[  20  -21  -30  -45  -24   82   30   37  -32   44   30  -71  -59    3
    2   21   34   10   30   -7    8   -6   31  -47   36   27   15  -23
   -4   86   -3   28   56  -28  -13  -14    4  -69 -118  -40   -8] : 4
[ 152  -12    5   21   29 -120  127   56   57   57   63 -139   60  -29
   23   39   39  -47  -42   87   79   38 -140   -6  -21   16 -114 -153
   51   18   62  -18 -118  113   42  -81   53  -53  -15   25 -157] : 10
[  36 -278 -165 -255  -61  -49 -145  190 -180 -449 -137  -65 -142  392
  329  335 -168 -167   54  134  -52 -330  187  135 -176  343   89  193
   24 -149  182   11   77  131  140   57   20   61 -219  -96 -424] : 4
[ 27  77 -30 -37 -12  74  39   8  13 104  50   8 -48 -33 -69  -4  -5  -5
  26 -36   5  69  59 -52  70 -39  -4 -31  41  55 -12  27  35 -46 -21 -13
 -28 -54 -77 -55   7] : 11
[ 128   85  107  -21   34  347  316   90  -80  286  172 -251  -27 -236
  -11 -241  -17 -108  116 -172   65  -83   18   28  165 -110   63    9
  -62  101  -75 -151  129  251  211 -338  -47 -358 -460   41 -236] : 7
[-117   19   24    6  -91 -121   39  -46  -12   58  -33   21   34   56
  -98   42   16   19  -50    1   95   97  -18   96  105  -44   74   52
   93 -197   22   60    0   40  -51  -67   77   51  205   94  106] : 5
[ -32   31  -84  -45  -44    9   23  -34    3  118   69  -30  -54  -13
  -62   19   40    7  -45    3  -38   72    3  -66   83   -4   22  -75
   28  109   -1   65   93  -58  -74  -13  -21  -77 -121  -32   64] : 3
[  -9 -105  185   79  136   94   61  157   43  104   -3  157   54  -25
  162  -72 -143  101  182   25   63 -106  -43   -8  -28    2 -105  -56
   62   45 -103  -79   31  113   86  -27  121  -27 -107   56  -51] : 3
[ 11 -58 -43 -69  -6 -22 -86  10 -57 -45   7  20  18  32   7  10 -37  15
  -9  19  27 -43  57  77 -72  41  54  12 -58  -5 -41 -64 -98  15  82   8
  19  96  -4  79  -7] : 4
[-17   1  57 -10  71  45 -11  44 -30 -35  -1  75  41 -21  67   9  36  32
  31 -25   3 -39  84  71  38  31 -26   3 -36  38 -13  12 -47  45  55  17
  37 -21 -14  44 -45] : 5
[  71  599  114  310  104  116 -122  447   93 -202   43  319  -67  110
   63  -27  -15 -162  132 -315 -141   19  261 -149   19  -19 -247 -142
  199  147  -43   97  163  276  -89  -10  201 -197    0 -161 -439] : 3
[-490  -98   -7   54  -55 -273 -318 -152 -197  -80  -36  240  -96   26
   20   23   82  196 -412  153 -391  -32  188   33 -265    2 -189  -54
  121 -108  -64  192  255 -139 -232   33  292 -347  471 -104  145] : 6
[ -31  198  189  230   -1 -121  -90 -294  279   87    0   65   61 -168
 -121 -142  299  119  -56 -136 -292   31  -29  -75   49 -108  -26   40
 -332  -25   93   92  193    0 -372  122 -175  200  -91  299  527] : 8
[-155  123  -38  141   35   86 -105  -51  -39   38   99  205   73 -152
  -81  -87  -22  109  -50   17    8   37  134  -19  -70 -138  -94  -83
   70   -9 -110  107   35  -63  -34   11   19  -92   79  -61  214] : 3
[ -59 -368  -39  -14  -67   11   99  -68 -106 -128    2 -214  -97  378
  158  176  277 -100  -17   38 -177   20   -5 -137   72  -58  397 -521
  -39  202  110  208   42   37  -77 -208   33 -191  186   86 -266] : 9
[-145 -190  469  357  221  210  101   73  -93  120 -117  370   27  -93
  230  -84 -113  102  320 -204  198  -90  122  -40  198  -83  -98   17
 -140   19   28   12 -148  286  145 -159  213  -67 -192  271 -380] : 3
[ -6 -12 -34 -77 -50  40   5 -21 -22  82  36  28 -22  34 -37 -13  20   8
   7 -16   1  43   7 -23  64 -11  65 -33  54  24  12  54  29 -40  -6   1
 -10 -97 -96 -41   6] : 2
[-156   29 -314  -72  -82 -300 -251  -58 -185  218   91   35 -354  154
 -271  178 -261    3  -40   27   32   22   13   16 -112   29  218   89
  299  -35  -10  -53   -1  -68  -53  -67  -34  167  -41  171  127] : 11
[ 215  -28   87   62 -394  176   93 -105  217  344  -10 -215 -243  230
 -430    1 -152  -39   28  -56  130  114 -112 -199  345    9  413   10
  -19  270   -7 -164  474   16 -215  -28 -279   93 -265  203  114] : 11
[ -17  -44  -10   -8   94   99   43   14   30   78   30  100  128  -64
   53    5  -50   44   -3  108  123  -28  -41  -22   51   51 -115  -27
   32  108   14   -5  -16   17   46   79   -9  101 -190   32   35] : 9
[-169 -203   19  -76   -6  108  156  -78    7  102   33   -7   59  110
   78   47   87   72   57  151  206   -4  -78   69   24  -72  -18 -112
   92  -47   46  104   25  -69   89   26  -71   97  -66 -103  130] : 10
[ 19  15 -54 -22  18 -66 -57 -16  -6 -18  15 -13  12  19 -13 -19  28   9
  17  -5 -61  14  69  34 -57  14  -7   3 -29 -89 -40 -11 -96   9  20  23
  10  18  89  35  14] : 6
[  26   15  -30  -72  -14   46   44  -37   12   95   33  -28  -81   12
  -33   32   30    7   19  -24  -31   -1   56  -35   58  -14   24  -34
   -6   93   11   16   55  -45  -30  -10  -38  -51 -130  -23  -34] : 1
[  33   34    5   15  -44 -314   -6 -143   79  109   66  -91    8   11
 -144    0   -2  -16  -59   14   -2  112 -101  -28   43   52   80 -132
   63  -35  -22   78  -43   12  -38  -30   68   22  110  180   49] : 8
[ -72  -53  -81   50    8   86   70   15  -23   12   81   -7   76  -10
   89   63  180   18   18  104  -26   52    7  -53   67  -44   -8 -161
   80   39   46  158   71  -63  -17   19  -38 -116  -11 -139  -14] : 1
[-166  -28 -100  -38  102   64  -29  103  -64  -25  -40  125   49  112
  133  125    3   44   61  -22   89   28   96   38   41   72  -50  -13
  149   18   60   63  -11   45   15  108   28   33  -61   -3  -54] : 1
[-233   87   17   98  125  217    4   79 -149  109  -30  108   12 -143
   32   48  112  150  201  -49  124  -45  144   53   28 -173 -276   44
   39    6   63   88   75   -7    7   47  -56  -85    4  -20  116] : 7
[  26  -11  -51  -16  -30  -99   24   34   53   -1   -4  -82   -5   89
    2   62    7  -35   49   23   22   19   50   15   21    6   31   34
   20 -103    8   12  -23   42  -19  -25   18  170  120   13   -9] : 4
[-37  17  68 -21 -27   4 -74 -32   5   6 -48  -5  16  24  37 -52 -63  23
   8   6  18 -38 -30  13 -84  27   9 131 -23 -40 -11 -54  12   5  55  52
  14  37 -20   3  -6] : 8
[  -6    3  -27  -68  -40   77   35   13   -1  131   55  -32  -26   18
  -41   -7   10    6   -9  -17   30   69   18  -39   85   -9   40  -14
   35   65   -2   32   77  -57  -12  -14  -28  -58 -103  -35   58] : 3
[  18  -25  -21   23  -16 -160  -66  -14   25   34   28   12   17   23
  -57    1   -4  -33  -63   17  -31   48  -74   -2    6   -8  -32  -45
   48  -73    3   19  -48  -19    0  -32   25  -50   29    3    3] : 2
[ -8 -44   4  -2   4 114 -10   6 -15 -59 -14  -6  30  29  61 -15  21   4
  33 -12   2 -42  28  31 -30  13  11  30 -56 -11 -17 -14   8   7  47  34
 -53  57 -43 -15  -7] : 10
[  73  -88  102   12   32  -53   99  -29   91  136   20   39   80   -6
   24  -21   43  122   17  118   70  -31 -206   21    7   62 -120 -105
  122   59   11   76   22  102   38  116   38  -98 -172  -90 -151] : 4
[ -49 -131   84  -83   86   33  -44 -106   32   16   25  243   88  -80
   97  -61 -128  128  -48  111  105 -109    0   44  -21   -1  -63   57
  -78   51  -26  -58  -83    8  144  120   26   20 -308 -135   54] : 8
[ 116  -53  -57 -147  141 -155 -345  -53  -35   11  -36  157  -19 -250
  185   18 -220  -23  -59  270 -250 -222  -75  -88 -316 -135 -221  -71
  178  422 -182 -260  -55 -195  186   11  274 -184  -16 -115   24] : 10
[ 33   8 -41 -42 -12  57   4  23  -4  37  29 -25 -39 -13 -30 -17  12 -10
  22 -13 -45  21  53 -44  32 -25   8 -30   5  64 -34  39  49 -62 -34 -10
 -22 -49 -52 -53  27] : 0
[  10  -63  -30  -76   49  -25 -107  -22  -46  -97  -52   91   17   43
   84   11  -23   25   16   20  -73 -123   80   55  -67   64   16   36
  -27   23  -58  -12  -72    2   69   79   56   42  -29   36   -6] : 2
[ 39  47 -58  -9  23 -31 -28  -7  32 -15 -14 -31  -7  10  25  20  10  -5
 -36  -7 -44 -36  -3 -14 -35  24  -3  18 -44  45 -40 -21 -24 -42 -15  49
 -21 104 -16  21  15] : 0
[-77 -63  -9 -62  23 -31 -78 -18 -51  12   5  73  35  57 -21 -34 -38  32
  47 -76  56  14  88 102  33  57  62  89   0 -76  -1  -6 -80  13  51  30
 -50  29  25  56  51] : 2
[  33   -3   80   24   54  107    3   43   13   36   31  -10   -6   33
   79  -37   18  -12   42  -22   15  -42   30   32  -37  -14  -83   15
  -28  -31    3  -19  -10   58  101    7  -26  -32  -34   -1 -113] : 7
[ 33   4 -11 -19  36 -81  -2  30  37  49  35 -67   0  52  20  44  67 -51
 -12  11  28  27  -2   4  21   4 -70 -30 -13 -16  22  10 -20  32 -11 -50
 -15  20 -15   9 -92] : 2
[   1    5  -44  -65  -13   27   -8  -59   -4   62   59  -56  -72  -23
   18   15   50   20  -30   18  -64   -4   20  -29   13   12   -6  -30
  -49   94   -9   30   43  -50  -13   18  -23  -70 -134  -51   20] : 5
[ -50  -87  -41  -37  -48 -133   45  -61  -13   83   76 -141    3    5
  -30    8  107  -56    1   35  -37   40  -12   33   63  -20    6  -57
    1  -89   67   44   43   41  -45 -148   -8  -48  145   78  -21] : 7
[  39   45  -19  -24    5   53   38  -28   20   64   50  -26  -70  -59
  -44   -1   28   10   28  -19  -20   11   26  -36   56  -37   -4  -22
  -28   94  -11   26   39   -9  -14   16  -41  -16 -116  -40   11] : 4
[  -4   28   -7  -37  -62   36   39  -14    2  105   54  -13  -65  -21
  -72   -4   -8   15  -38  -31   35   70   31  -60  124  -11   79  -21
  -18   94   -6   23   79  -38  -45  -23   -3  -53 -108   -1   45] : 5
[  15   99 -103   51   51   -7   38   64   53   73   37  -69    2   41
  -20   18   79   -7    9   -4    5  124   72   -5  -23  -87 -140  -39
   32 -108   31   68  -38  -11  -55   65 -113   67   25  -69  108] : 5
[  15   53  -28  -30  -59    1   27  -42   22   80   48  -44  -61  -41
 -104    5   21    0   -8    2  -25   61   17  -34   71  -29   50  -13
   -9   51   -7   33   78  -32  -66  -12  -36   15  -42    3   68] : 4
[-20 -10 -22 -22 -26   5  35 -32  21 101  62 -53 -24 -61 -53   8  41  22
 -58  41 -26  65   2 -22  52 -31 -12 -61 -19  41   6  57  45 -26 -36 -27
 -21 -91 -73 -17  50] : 4
[  34  -33  -13  -53  -19    8  -75   15  -30  -42  -27    7   35   64
   14   14  -23   27   23  -18   42  -37   46   30  -44   34   61   69
  -50  -63  -18  -38 -101  -38   62   21   13   30    0   11   14] : 1
[ 101 -435   35 -226   -9  -38  -26   51  -72  157  -65   32  165  194
  347   12  193   98  289  239  257 -407   53  324 -115  249 -273  225
 -128  -65  111 -213  -99  120  254  174  -98  119 -198  185 -158] : 1
[  60 -123 -184  -87  -16  -45   43  -27   99 -212  139 -165   56   92
  251 -198   99   -5   97  -49 -258 -116  201   58 -289  192 -173  -91
  -17 -303  -16  228 -162  130   57   46   -1 -334  350 -334 -416] : 2
[   7   18  -11   81  -71 -192  -35  -70   15  -33  -21  -70   12   25
 -112  -41   42   33  -25   21  -13   51   -2   53 -113    5   22  -52
  -24 -154  -48   69 -104   57  -56  -22   53   42  222  116   33] : 8
[-57   7 -27   4  18  78 -31  49 -50 -35 -39  15  28  45  63  -2   9  13
  20 -15   7  -4  15  58 -32 -27  61  38   8 -19 -16   7 -19  41  17   9
 -20  17  25  28  19] : 5
[  43 -108   56  -62   38   -6   56  -14   63   73  -34   89   99   28
   -5  106   -7   77  -26  169   64  -30  -43  -48   22  -34   -8 -190
   79  138   -8  103   40  -66  -13   12   99  139  -62   41  -41] : 9
[   4   18  -52  -80   -7   12   27    3   28   99   56  -15  -56  -21
  -38    5   12    1  -14   -1  -18   37   16  -31   95  -16   16    2
    5   83   -6   40   64  -64  -36   12  -56  -46 -107  -67   49] : 0
[ -23  -95  -74  -76  -46 -265  -71 -191   42   97   35  -39    6   97
   19   52   15   49  -98   76  -15   55   -8   82  -68    6   37  -35
   -9 -143    9   48 -156    7   23   39   14   35  109   42   54] : 2
[  -5   68   50   97   -4   34   86   54   -5   82   36 -136   47  -54
  -59  -44   68  -12   85  -12   85   36  -39  -45    4  -85  -31  -79
  -10  -50    6   72   69   68  -20 -109    6   48  -13  132   54] : 6
[-118 -212  123  170  -33 -330 -335  -89  -28 -201   48  258 -194  113
 -100 -107  158  -32  -57   94 -203  -19  266  282 -206 -160 -452  -31
 -103 -350  -75  -62 -197   52  -48  -79   46 -282  899 -107  -13] : 5
[ 47  39   8   2  46  15  -4  64   2 -16   0 -38  -8  46  59 -13  -8 -27
  15 -21  42 -20  16  40 -74  19 -22  60  -8 -64  -4 -22 -60  71  37  11
 -30  25  -7  30 -74] : 0
[ -23   75   -6  -64  -24   50   14  -41   46   89  -57   56   21    2
 -104    5    4   28   72  -10   19    1  -26   -5  131 -181   20   81
   13  -63   22  -31   11  -60   46   68  -52   53   21  -29  196] : 7
[-31   8 -36 -73  24  25 -94  21 -82 -80 -21 129  23  62  39  25  21  32
   0 -26 -43 -45  73  79 -15  59  -5  51 -10 -26  -8   3 -81  20  30  67
  28 -22  22   7 -30] : 10
[ 40  -3 105  54 108 100 -34  55  -1 -38 -27  68  37 -49  87 -38 -60  17
  30 -19  28 -46  -7   9 -43 -18 -66  28 -73  57 -52 -31 -61  43  40  -7
  20  32 -81  29  -8] : 2
[ -14   47 -140  -14   99   42   83   -7   56   66   44   23   50    5
   49  101  136   38   33   38  -66  -21  -38   23   78  -81  -98 -132
   47   42   57   71   33   56  -82   39 -106    3 -101  -51    5] : 5
[-94  67  18   6  49  29 -87   6 -25 -15  -1  74  38  -6 -13 -40  31  27
 -31 -57 -30  33  86  31  10  -5  16  36 -36  -3 -36  38 -15   8  -5  25
  18  17  30  68  72] : 8
[   4 -191   35    8   34 -152 -133   96   33  -24  -33  144  128   81
   -2  -48    7   37   -4  134  -18   17  -74  -37  -25    1 -119  -56
   27   37  -37   13   26 -122  -50   80   27  119  111  -81  157] : 3
[  43   34  -20  -69    6   81   50    2   19   80   25  -20  -55   -6
  -16   14   22   20   38  -22  -22    6   41  -30   80  -13    9    8
   -2   88    0   34   64  -18  -35   26  -47  -22 -124  -51   15] : 2
[  -9 -101    1  -44   59   68   -4   34  -84 -106   -5    6   87   43
   61    6   31   13   27   20    8  -45    8   43   -4   49   69  -76
   -6   22  -18   77  -73    2   67  -10   23  -29  -39   11  -12] : 5
[ -52  -31   21  -43   52  -73  -42  -51    1  -21   12   90   70   34
   41  -15  -40   22  -20  -29   15  -13   21  101  -13   33   62   35
   -6  -66  -22   -5 -134   13   86    7   14   50   81   46    4] : 3
[  -2  -10   -4  -40   60  -63  -73  -14  -24 -128   -5   44   49    1
   48  -19  -13   -3  -97    5  -36  -15   16   14  -25  116   16   11
 -101   35  -33  -23 -120  -12   37   70   40   41  -31   39   19] : 5
[  34  -30   48  -22   67  -14  -89  -62   41  -96  -33   54   29    8
   89  -28    9  -30  -33   31 -132  -84   49   45  -65   20  -40   13
  -78   29  -40  -34  -65   30   48   33   33   29   -5   32  -43] : 5
[ -16   17   -3  -42   -6   28   13  -35   26   66   36   -7  -52  -18
    5    2   29   -1   21  -13  -54    2   45  -37   42   26  -25  -25
   -1   95    2   38  105  -36  -41   16  -22  -39 -122  -40    6] : 9
[ -14  -29  -22   46    7 -208   10   17  -18  -38  -15 -116  -25   74
  -40   66  132  -82  -87   42  -30   20  -13    2  -19   -7 -139  -88
   47  -66   69   48    3   65  -79  -84   77   44  201   64  -91] : 2
[ -32    6  -63  -27   82 -136    0   -9   76   44   76  -52   58  -42
  -39   38  -57   61  -87   21  139   99  -27  -37    0   51  -27 -106
   35  100  -18   47 -106  -40   16   45   19   79   19    0  116] : 3
[  32  -84  -38   20  -11 -165    1   23   21  -34   44  -77    6  129
  -18   18   23  -41   49   21   -7   38   15   -3   -8   69   40  -99
   -3 -103    4   24  -54   76  -55  -48   16  110   52   82   48] : 4
[ 249  363   14  -76 -440 -146  -82   52 -128 -191 -162 -102 -146 -105
 -415  -55 -107 -259 -140 -246   90   32   77  -83  141  -53  265  480
 -121 -184   82 -155  264 -193 -148 -116  -16  -37  325   97   55] : 9
[-162  -32  -54  -97  127  -74  -55  -17  -49   42   91  171  122 -128
  -18    9  -45   65   69   48   37   26  126   30   59   -7  -59  -46
   82   40   27   59   16  -50   22   32  -26   25  -21    4  134] : 3
[-11  25 -29 -72 -45  34  50 -85   5 128  35 -42 -66 -31 -88  19  51  14
  13 -22 -15  17  17 -17 123 -25  29   5  -3  74  12  35  84 -45 -50 -15
 -56 -59 -83  12  68] : 10
[   2    3  -33  -64    2   32    6   -4   18   79   53  -34  -33  -36
  -14    4   18    9   -9    9  -46   27   42  -50   53   -3  -13  -34
    5   96   -8   41   57  -48  -20    5   -7  -50 -108  -55   12] : 0
[   6   45  -26   79  -28 -175   10   -7   42   85   70  -41   65   23
  -96    6   62  -38  -89   18   67  111  -37  -30   43    8  -49  -81
   78  -78   33   33  -22    5  -71  -75   43   29  113   66   26] : 6
[  34   -1   20  -46   -4   84   29   32   -1  112   44   61   -6  -42
  -37  -27   15   14   40   -9   37   45   18  -21  120  -43   -3   -5
    8   90   -2   16   39  -34    9   14  -25  -55 -120  -38   37] : 4
[ 23 -21  33  17  25 -78 -70  -1  25 -52  -9  30  -7   9  47 -35 -42  -3
   0   2  20 -25  39  10 -64  48 -19 103 -84 -61 -44 -76 -87   3  37  35
  18  87  49  17  22] : 3
